Below are the code and all the weights of a small trained network. Each question names an input and a target symbol and asks about switching units off, where a switched-off unit gives its printed mean instead of its output.

import numpy as np


def w(rows, s, z=0):
    codes = np.array(rows[::2]) - 128.0
    scale = np.full(codes.shape[1], s)
    scale[-1] = z or s
    return codes * scale


def f(y):
    return np.maximum(y, 0)


def softmax(a):
    e = np.exp(a - a.max(-1, keepdims=True))
    return e / e.sum(-1, keepdims=True)


def log_softmax(a):
    a = a - a.max(-1, keepdims=True)
    return a - np.log(np.exp(a).sum(-1, keepdims=True))


def net(x, mask):
    ids = ['βγδεζηξπστω'.index(c) for c in x.split()]
    T = len(ids)
    res = E[ids] + P[:T]
    u = 0
    for l in range(2):
        r = res
        for j in range(2):
            rows = slice(4 * j, 4 * j + 4)
            q, k, v = (r @ M[l][rows].T for M in (Q, K, V))
            z = softmax(np.where(np.tri(T) > 0, q @ k.T / 4**0.5, -1e9)) @ v
            o = O[l][rows]
            res = res + np.where(mask[u + j], z, o[:, -1]) @ o[:, :-1]
        u += 2
        y = f(res @ A[l][:, :-1].T + A[l][:, -1])
        res = res + np.where(mask[u : u + 4], y, B[l][:, -1]) @ B[l][:, :-1]
        u += 4
    return log_softmax(res[-1] @ U[:, :-1].T + U[:, -1])


Q, K, V, O, A, B = {}, {}, {}, {}, {}, {}
E = w([
[152,120,224,79,101,117,55,115],'β',
[119,105,176,158,38,98,88,163],'γ',
[91,202,142,210,108,155,145,116],'δ',
[87,69,143,118,123,122,147,74],'ε',
[199,101,70,107,105,170,127,161],'ζ',
[157,122,56,91,84,102,161,196],'η',
[123,75,93,114,214,250,78,123],'ξ',
[44,132,154,91,172,70,170,155],'π',
[115,113,237,85,111,170,177,173],'σ',
[31,125,95,82,136,129,134,104],'τ',
[182,91,94,42,119,121,160,176],'ω',
],0.016)
P = w([
[207,156,1,103,129,83,56,152],'0',
[142,148,74,108,105,86,77,98],'1',
[138,133,116,111,83,106,98,63],'2',
[129,136,161,127,73,134,121,54],'3',
[107,118,191,133,59,151,122,41],'4',
[116,110,200,133,57,151,167,40],'5',
],0.0065)
Q[0] = w([
[169,73,178,55,169,145,121,151],'L0H0',
[67,146,150,60,131,71,105,105],'L0H0',
[245,150,82,138,165,176,69,195],'L0H0',
[74,93,116,68,105,38,75,82],'L0H0',
[225,126,84,150,72,115,98,205],'L0H1',
[105,115,126,99,193,196,158,168],'L0H1',
[102,174,108,148,82,59,170,154],'L0H1',
[66,183,125,126,93,82,109,171],'L0H1',
],0.011)
K[0] = w([
[142,42,145,55,186,175,132,186],'L0H0',
[88,125,237,136,50,116,87,106],'L0H0',
[155,80,21,53,193,99,110,167],'L0H0',
[154,174,214,177,70,89,73,149],'L0H0',
[93,149,2,102,89,57,153,194],'L0H1',
[142,117,134,113,182,219,188,88],'L0H1',
[53,186,124,172,46,93,189,112],'L0H1',
[75,205,152,181,122,88,97,141],'L0H1',
],0.01)
V[0] = w([
[97,188,62,139,189,118,228,104],'L0H0',
[130,140,114,142,98,166,90,147],'L0H0',
[160,195,125,89,92,146,62,145],'L0H0',
[110,72,107,30,188,140,83,116],'L0H0',
[109,139,122,214,169,153,136,73],'L0H1',
[86,115,54,152,113,109,254,103],'L0H1',
[153,122,138,158,174,87,94,110],'L0H1',
[225,132,143,27,110,170,137,157],'L0H1',
],0.0068)
O[0] = w([
[56,225,255,64,114,138,51,96,78],'L0H0',
[137,103,100,90,147,134,211,51,195],'L0H0',
[60,113,76,115,101,218,160,42,250],'L0H0',
[40,69,145,110,79,99,74,137,51],'L0H0',
[158,129,121,54,162,193,64,164,97],'L0H1',
[156,142,147,189,156,115,81,92,121],'L0H1',
[72,228,77,127,137,154,183,241,78],'L0H1',
[118,153,216,173,127,142,112,174,152],'L0H1',
],0.0061,0.0025)
A[0] = w([
[158,172,233,180,86,159,144,88,2],'L0N0',
[151,74,184,214,133,119,2,90,144],'L0N1',
[150,66,96,135,121,252,125,65,152],'L0N2',
[110,164,52,65,58,129,126,139,209],'L0N3',
],0.0072,0.0037)
B[0] = w([
[137,146,22,109,148,153,49,143,174],'L0N0',
[158,168,2,16,92,99,161,76,153],'L0N1',
[90,170,154,58,180,70,161,236,254],'L0N2',
[201,47,197,198,129,130,91,85,241],'L0N3',
],0.0068,0.0054)
Q[1] = w([
[134,68,206,144,103,184,189,132],'L1H0',
[197,91,138,161,94,142,173,218],'L1H0',
[2,85,187,15,115,37,210,74],'L1H0',
[255,167,69,163,107,199,135,131],'L1H0',
[172,67,100,143,108,163,157,222],'L1H1',
[76,120,62,42,150,95,203,77],'L1H1',
[246,143,109,87,91,164,132,124],'L1H1',
[221,56,72,193,149,210,97,184],'L1H1',
],0.0089)
K[1] = w([
[150,71,229,96,102,125,197,102],'L1H0',
[233,90,153,160,70,52,95,130],'L1H0',
[84,142,187,15,81,175,220,152],'L1H0',
[196,162,93,222,169,73,62,58],'L1H0',
[152,19,159,84,145,64,97,200],'L1H1',
[92,128,108,156,160,196,166,204],'L1H1',
[252,95,81,190,180,150,44,136],'L1H1',
[143,28,55,74,147,2,35,151],'L1H1',
],0.0093)
V[1] = w([
[100,180,110,89,111,176,178,76],'L1H0',
[140,118,58,2,238,181,68,222],'L1H0',
[217,140,127,134,85,150,152,138],'L1H0',
[247,157,180,157,44,169,129,192],'L1H0',
[89,47,184,135,60,148,6,140],'L1H1',
[201,121,137,132,201,80,80,166],'L1H1',
[161,113,178,96,157,31,132,192],'L1H1',
[87,173,112,207,124,209,71,177],'L1H1',
],0.006)
O[1] = w([
[119,36,140,165,88,120,74,199,152],'L1H0',
[165,173,88,191,37,215,127,254,251],'L1H0',
[150,93,144,83,92,199,231,103,150],'L1H0',
[97,119,183,64,59,50,173,67,109],'L1H0',
[81,135,102,158,87,38,75,57,92],'L1H1',
[140,136,135,137,170,125,165,201,149],'L1H1',
[126,175,63,88,138,97,206,252,94],'L1H1',
[207,105,176,86,175,230,55,56,107],'L1H1',
],0.0054,0.002)
A[1] = w([
[209,34,118,59,227,97,107,147,107],'L1N0',
[10,66,115,100,136,158,151,91,57],'L1N1',
[28,133,227,166,79,103,177,25,2],'L1N2',
[163,25,153,49,254,129,58,147,79],'L1N3',
],0.0059,0.0043)
B[1] = w([
[197,131,55,193,148,99,83,70,248],'L1N0',
[138,98,168,254,128,177,145,96,199],'L1N1',
[46,127,165,50,96,196,178,166,240],'L1N2',
[129,229,139,150,69,198,165,76,236],'L1N3',
],0.0077,0.0017)
U = w([
[254,85,41,61,48,72,76,102,253],'β',
[80,140,235,47,72,160,175,143,116],'γ',
[123,149,120,168,49,175,116,168,81],'δ',
[102,80,153,187,165,166,153,132,71],'ε',
[163,114,71,136,207,136,177,118,79],'ζ',
[89,87,128,118,110,148,41,90,90],'η',
[182,199,172,147,141,190,125,72,238],'ξ',
[151,142,129,121,120,129,121,125,52],'π',
[122,165,165,117,202,81,107,156,165],'σ',
[136,131,126,117,126,144,125,118,51],'τ',
[144,135,126,124,118,137,125,122,37],'ω',
],0.0082,0.0048)

Each question gives the input, a string of symbols that net reads in full, and the target symbol t.
The units are the heads (4 rows each of Q, K, V and O) and the neurons (one row each of A and B). Each row of codes is followed by its name. A weight is (code - 128) times the scale printed after its matrix; where a second scale follows, it is the last column's (O, A, B and U).
mask holds one flag per unit, layer by layer, with each layer's heads first. A switched-off unit (its flag False) gives its mean, the last column of its rows in O or B, instead of its output. The means were averaged over made-up inputs and are rounded, as every weight is.
A unit's drop is (log p(t) with every unit on - log p(t) with that unit switched off) / (log p(t) with every unit on - log p(t) with every unit switched off).
The circuit of an input: a set's keep is (log p(t) with only the set's units on - log p(t) with every unit switched off) / (log p(t) with every unit on - log p(t) with every unit switched off). Starting from all 12 units, units are removed one at a time, each time the one whose removal leaves the highest keep (on an exact tie, the one counted first), for as long as the keep stays at least 0.8.
units of the circuit, in order: the units of the circuit, biggest drop first
k most important neurons: the k neurons with the biggest drops, biggest first
k most important neurons of layer l: the k neurons of layer l with the biggest drops, biggest first
drop when u is switched off: that unit's drop, to one decimal
input δ ω ξ ω ε, target δ: units of the circuit, in order => [L1H0; L0N2; L0H0; L0N3]
input π τ ξ ε, target δ: units of the circuit, in order => [L1H0; L0N2; L0H1]
input τ σ π τ, target γ: units of the circuit, in order => [L1N2; L1H0; L0H1]
input δ ω ε, target ξ: units of the circuit, in order => [L1H1; L1N3; L0H0]
input σ β ε δ δ π, target ξ: units of the circuit, in order => [L1H1; L0H0; L1N3; L0H1]
input τ ε ε, target β: units of the circuit, in order => [L0H0; L0N1]
input ω τ β π β π, target ε: units of the circuit, in order => [L0H0; L1N1; L0H1]
input π δ β ξ τ, target δ: units of the circuit, in order => [L1H0; L0N2; L0N3]
input ε δ η ξ π π, target δ: units of the circuit, in order => [L1H0; L0N2; L0H1]
input τ δ ζ δ γ τ, target ζ: most important neuron of layer 0 => [L0N2]
input η π ε π ε π, target σ: units of the circuit, in order => [L0H0; L1H0]
input δ ξ τ, target δ: units of the circuit, in order => [L1H0; L0N2]
input γ δ γ, target γ: units of the circuit, in order => [L1H0; L1N2]
input ω ζ η γ δ η, target γ: units of the circuit, in order => [L1H0; L0H1; L1N2; L0N2]
input ζ ζ τ, target η: units of the circuit, in order => [L0H0; L1H1; L0N2]
input β β δ δ π β, target γ: most important neuron => [L1N2]
input τ ζ β π δ γ, target β: units of the circuit, in order => [L0N1; L0N0]
input π γ δ γ ω ε, target ζ: 2 most important neurons => [L0N2; L1N0]
input γ β π, target ε: 2 most important neurons => [L1N1; L0N2]
input τ σ π, target γ: 2 most important neurons of layer 1 => [L1N2; L1N0]
input ε ω γ ε ω, target γ: 2 most important neurons => [L0N0; L1N2]
input π σ τ, target γ: 2 most important neurons => [L1N2; L0N2]
input δ δ τ, target ξ: 2 most important neurons => [L1N3; L0N3]
input η η π, target σ: most important neuron => [L0N3]
input σ δ ω ω, target γ: 3 most important neurons of layer 0 => [L0N2; L0N0; L0N1]
input η τ π η η β, target β: drop when L0N0 is switched off => 0.0
input ζ σ σ ζ, target γ: drop when L1N0 is switched off => 0.1
input π π ε π π ε, target β: drop when L0H1 is switched off => 0.2
input γ ε π, target ζ: drop when L0H0 is switched off => 0.6
